Here is a tiny trained network, its code and every weight. The questions are about switching its units off for an input and a target symbol, where a switched-off unit gives its printed mean instead of its output.

import numpy as np


def w(rows, s, z=0):
    codes = np.array(rows[::2]) - 128.0
    scale = np.full(codes.shape[1], s)
    scale[-1] = z or s
    return codes * scale


def norm(h):
    return h / np.sqrt((h * h).mean(-1, keepdims=True) + 1e-5)


def f(y):
    return np.maximum(y, 0)


def softmax(a):
    e = np.exp(a - a.max(-1, keepdims=True))
    return e / e.sum(-1, keepdims=True)


def log_softmax(a):
    a = a - a.max(-1, keepdims=True)
    return a - np.log(np.exp(a).sum(-1, keepdims=True))


def net(x, mask):
    ids = ['ΘΛΣβγεζξψ'.index(c) for c in x.split()]
    T = len(ids)
    res = E[ids] + P[:T]
    r = norm(res)
    for j in range(3):
        rows = slice(2 * j, 2 * j + 2)
        q, k, v = (r @ M[0][rows].T for M in (Q, K, V))
        z = softmax(np.where(np.tri(T) > 0, q @ k.T / 2**0.5, -1e9)) @ v
        o = O[0][rows]
        res = res + np.where(mask[j], z, o[:, -1]) @ o[:, :-1]
    y = f(norm(res) @ A[0][:, :-1].T + A[0][:, -1])
    res = res + np.where(mask[3:11], y, B[0][:, -1]) @ B[0][:, :-1]
    return log_softmax(norm(res)[-1] @ U[:, :-1].T + U[:, -1])


Q, K, V, O, A, B = {}, {}, {}, {}, {}, {}
E = w([
[97,171,164,119,146,134,119,93,59,203,121,179],'Θ',
[161,100,198,151,161,152,183,157,146,186,167,154],'Λ',
[62,81,161,169,97,147,102,163,146,140,163,60],'Σ',
[158,156,195,168,111,221,177,103,116,81,84,108],'β',
[126,92,100,206,71,103,141,76,132,130,145,48],'γ',
[97,74,104,63,114,85,190,160,116,80,117,109],'ε',
[168,96,91,182,191,72,144,110,100,165,141,183],'ζ',
[193,125,138,151,189,121,180,79,38,92,133,101],'ξ',
[113,120,142,152,138,147,151,135,113,167,2,95],'ψ',
],0.026)
P = w([
[168,13,238,74,70,65,75,69,135,133,107,175],'0',
[172,40,202,140,40,66,88,135,102,120,103,168],'1',
[207,51,141,116,55,124,114,125,111,151,112,146],'2',
[165,70,160,128,87,118,126,120,122,144,121,155],'3',
[142,80,161,123,111,116,142,116,130,144,131,151],'4',
[118,113,169,142,105,107,151,138,129,141,131,158],'5',
[115,117,147,135,122,113,155,141,129,147,138,144],'6',
[98,127,135,133,134,119,157,147,129,145,142,132],'7',
[88,142,118,137,143,127,158,155,128,150,143,126],'8',
[74,158,103,140,153,128,159,158,128,151,146,119],'9',
[70,169,82,141,166,142,162,168,121,154,151,107],'10',
[63,183,65,144,179,147,174,185,123,152,158,98],'11',
[43,191,49,138,196,157,190,182,135,152,165,98],'12',
[5,208,53,140,211,154,196,160,140,150,170,96],'13',
],0.013)
Q[0] = w([
[147,134,112,102,139,93,44,105,142,28,93,140],'head 0',
[198,182,139,117,170,194,102,114,128,64,111,126],'head 0',
[124,48,126,250,124,119,199,130,119,235,179,102],'head 1',
[145,145,79,130,62,173,46,143,166,45,94,151],'head 1',
[49,71,181,234,164,120,209,116,54,210,224,121],'head 2',
[132,126,115,138,73,133,151,102,121,112,140,82],'head 2',
],0.011)
K[0] = w([
[184,53,188,86,80,100,97,111,120,137,112,152],'head 0',
[191,119,181,153,86,133,1,95,158,89,103,170],'head 0',
[54,228,70,135,162,137,194,155,105,144,107,53],'head 1',
[171,71,195,94,66,92,70,119,73,135,78,133],'head 1',
[60,218,41,172,201,136,207,152,122,128,151,73],'head 2',
[153,115,79,176,174,59,130,96,59,116,132,131],'head 2',
],0.0097)
V[0] = w([
[75,135,34,87,188,48,56,166,69,121,177,129],'head 0',
[128,149,110,117,122,89,79,86,186,221,28,128],'head 0',
[103,240,147,151,109,180,93,43,89,123,201,107],'head 1',
[168,149,192,141,198,79,84,143,120,213,122,140],'head 1',
[134,134,161,117,197,138,111,114,12,62,44,95],'head 2',
[59,137,183,94,81,255,131,149,115,109,106,103],'head 2',
],0.0081)
O[0] = w([
[186,82,217,120,13,111,173,104,169,162,113,120,2],'head 0',
[102,202,134,175,136,82,82,208,224,132,92,155,104],'head 0',
[219,109,146,170,171,85,6,172,108,48,115,144,113],'head 1',
[119,117,62,184,85,94,188,53,222,99,181,1,95],'head 1',
[155,57,173,115,223,162,157,112,152,139,92,54,64],'head 2',
[129,22,68,210,52,56,194,86,155,92,87,129,16],'head 2',
],0.0091,0.0069)
A[0] = w([
[79,148,119,38,164,84,222,173,113,145,1,136,194],'neuron 0',
[206,117,201,198,181,121,154,167,232,170,127,188,105],'neuron 1',
[77,50,65,143,139,65,63,198,80,89,123,127,18],'neuron 2',
[130,106,175,46,87,119,147,184,157,154,168,131,139],'neuron 3',
[166,135,78,146,132,76,87,94,146,110,164,121,129],'neuron 4',
[111,5,76,198,181,140,156,142,133,113,34,181,95],'neuron 5',
[165,201,204,111,117,183,190,72,201,128,86,170,1],'neuron 6',
[65,77,50,132,70,137,152,66,156,65,80,45,107],'neuron 7',
],0.0098,0.0025)
B[0] = w([
[151,91,229,153,94,128,58,158,222,134,234,158,190],'neuron 0',
[142,126,100,138,104,142,56,116,132,74,67,118,204],'neuron 1',
[118,74,93,102,140,92,143,42,205,49,73,120,254],'neuron 2',
[196,163,113,197,159,59,109,135,96,86,134,148,175],'neuron 3',
[31,86,117,174,132,135,150,120,92,51,157,105,187],'neuron 4',
[133,184,177,63,83,192,123,172,96,146,73,128,186],'neuron 5',
[190,113,58,3,67,52,146,93,113,57,30,113,147],'neuron 6',
[159,194,145,120,176,186,137,173,141,187,148,155,185],'neuron 7',
],0.013,0.0064)
U = w([
[120,93,86,175,125,115,96,80,167,38,142,84,118],'Θ',
[67,167,76,131,187,96,228,150,130,202,145,98,248],'Λ',
[115,88,146,176,34,138,212,147,2,140,101,140,119],'Σ',
[148,161,151,14,84,169,187,133,85,49,30,128,135],'β',
[145,169,135,132,155,87,44,182,60,127,157,156,95],'γ',
[176,84,173,70,109,91,186,107,106,94,186,180,145],'ε',
[214,220,95,75,126,63,171,90,158,103,113,95,184],'ζ',
[177,40,153,129,214,107,132,115,86,181,98,45,4],'ξ',
[122,125,122,104,119,169,112,129,232,148,90,135,133],'ψ',
],0.0094,0.002)

Each question gives the input, a string of symbols that net reads in full, and the target symbol t.
The units are the heads (2 rows each of Q, K, V and O) and the neurons (one row each of A and B). Each row of codes is followed by its name. A weight is (code - 128) times the scale printed after its matrix; where a second scale follows, it is the last column's (O, A, B and U).
mask holds one flag per unit, heads first, then neurons. A switched-off unit (its flag False) gives its mean, the last column of its rows in O or B, instead of its output. The means were averaged over made-up inputs and are rounded, as every weight is.
A unit's drop is (log p(t) with every unit on - log p(t) with that unit switched off) / (log p(t) with every unit on - log p(t) with every unit switched off).
The circuit of an input: a set's keep is (log p(t) with only the set's units on - log p(t) with every unit switched off) / (log p(t) with every unit on - log p(t) with every unit switched off). Starting from all 11 units, units are removed one at a time, each time the one whose removal leaves the highest keep (on an exact tie, the one counted first), for as long as the keep stays at least 0.8.
circuit, biggest first: the units of the circuit, biggest drop first
most important unit: the unit with the biggest drop
k most important neurons: the k neurons with the biggest drops, biggest first
drop of u: that unit's drop, to one decimal
input ξ γ γ Θ Λ, target Θ: circuit, biggest first -> neuron 1; head 1
input γ Λ ξ γ, target ξ: most important unit -> head 2
input Λ Λ Λ γ γ Λ, target γ: circuit, biggest first -> head 0; neuron 1; neuron 2
input γ Λ γ Σ Λ ζ γ ζ Λ, target ζ: 2 most important neurons -> neuron 6; neuron 3
input γ Λ ξ ζ ψ Λ ε Λ γ Σ ε Λ Σ, target Σ: circuit, biggest first -> head 0; head 2
input γ γ Λ Θ γ γ γ Λ ξ γ γ γ ζ, target γ: circuit, biggest first -> head 0; neuron 2; neuron 1
input γ ε γ γ γ ψ ζ Λ ε Λ γ β β ζ, target β: circuit, biggest first -> neuron 5; head 2
input ζ γ γ γ γ β γ ζ Λ Θ, target Λ: 2 most important neurons -> neuron 2; neuron 7
input γ γ ζ β γ Λ Λ γ Λ γ Λ ζ Λ, target ζ: circuit, biggest first -> head 0; neuron 6; neuron 3
input γ ξ ε ζ β γ β Λ Λ ψ Λ, target ψ: 2 most important neurons -> neuron 1; neuron 0
input γ γ Λ γ γ ζ ε ζ γ β γ β ξ Λ, target ξ: circuit, biggest first -> head 2; head 0
input ζ ζ β γ γ β ψ ζ, target ψ: 2 most important neurons -> neuron 0; neuron 1
input Λ β γ γ γ ξ γ γ ε Σ γ Σ, target Θ: circuit, biggest first -> head 2; neuron 2
input γ γ γ γ β β β ψ γ ζ Θ, target ζ: most important unit -> head 0
input Θ γ γ Λ Λ β Λ, target β: circuit, biggest first -> head 2; neuron 5
input β γ Λ ζ β γ γ ξ ε Λ, target ε: circuit, biggest first -> head 1; neuron 0; head 0; neuron 3
input ζ γ γ ζ ζ Σ Λ ζ β γ Σ, target Θ: circuit, biggest first -> neuron 2; head 2
input γ Λ Λ Λ γ Λ Λ Λ γ ψ Σ ζ, target Σ: 2 most important neurons -> neuron 5; neuron 2
input Λ γ β β Λ γ Σ β ζ, target β: circuit, biggest first -> neuron 5; head 2
input Θ Λ γ β γ ζ β γ ε Λ, target ε: most important unit -> head 1
input γ Θ Λ γ Θ Σ ψ ξ γ Σ Θ, target Σ: circuit, biggest first -> head 2; head 0
input Θ β γ γ γ γ ζ Σ, target γ: circuit, biggest first -> head 2; neuron 3
input γ Λ β Λ β ε, target ε: 2 most important neurons -> neuron 0; neuron 3
input γ γ Λ γ Λ ε γ, target Σ: drop of head 0 -> 0.1
input γ Λ β ζ Σ ζ Λ Λ γ Σ β ε ψ, target ψ: drop of neuron 0 -> 1.0
input γ Λ γ γ Θ γ γ ε β γ, target Σ: drop of neuron 3 -> 0.0
input Λ ζ γ ψ γ γ γ Λ Σ γ β Θ, target β: most important unit -> head 2
input Λ Λ Λ, target Λ: drop of head 1 -> 0.7
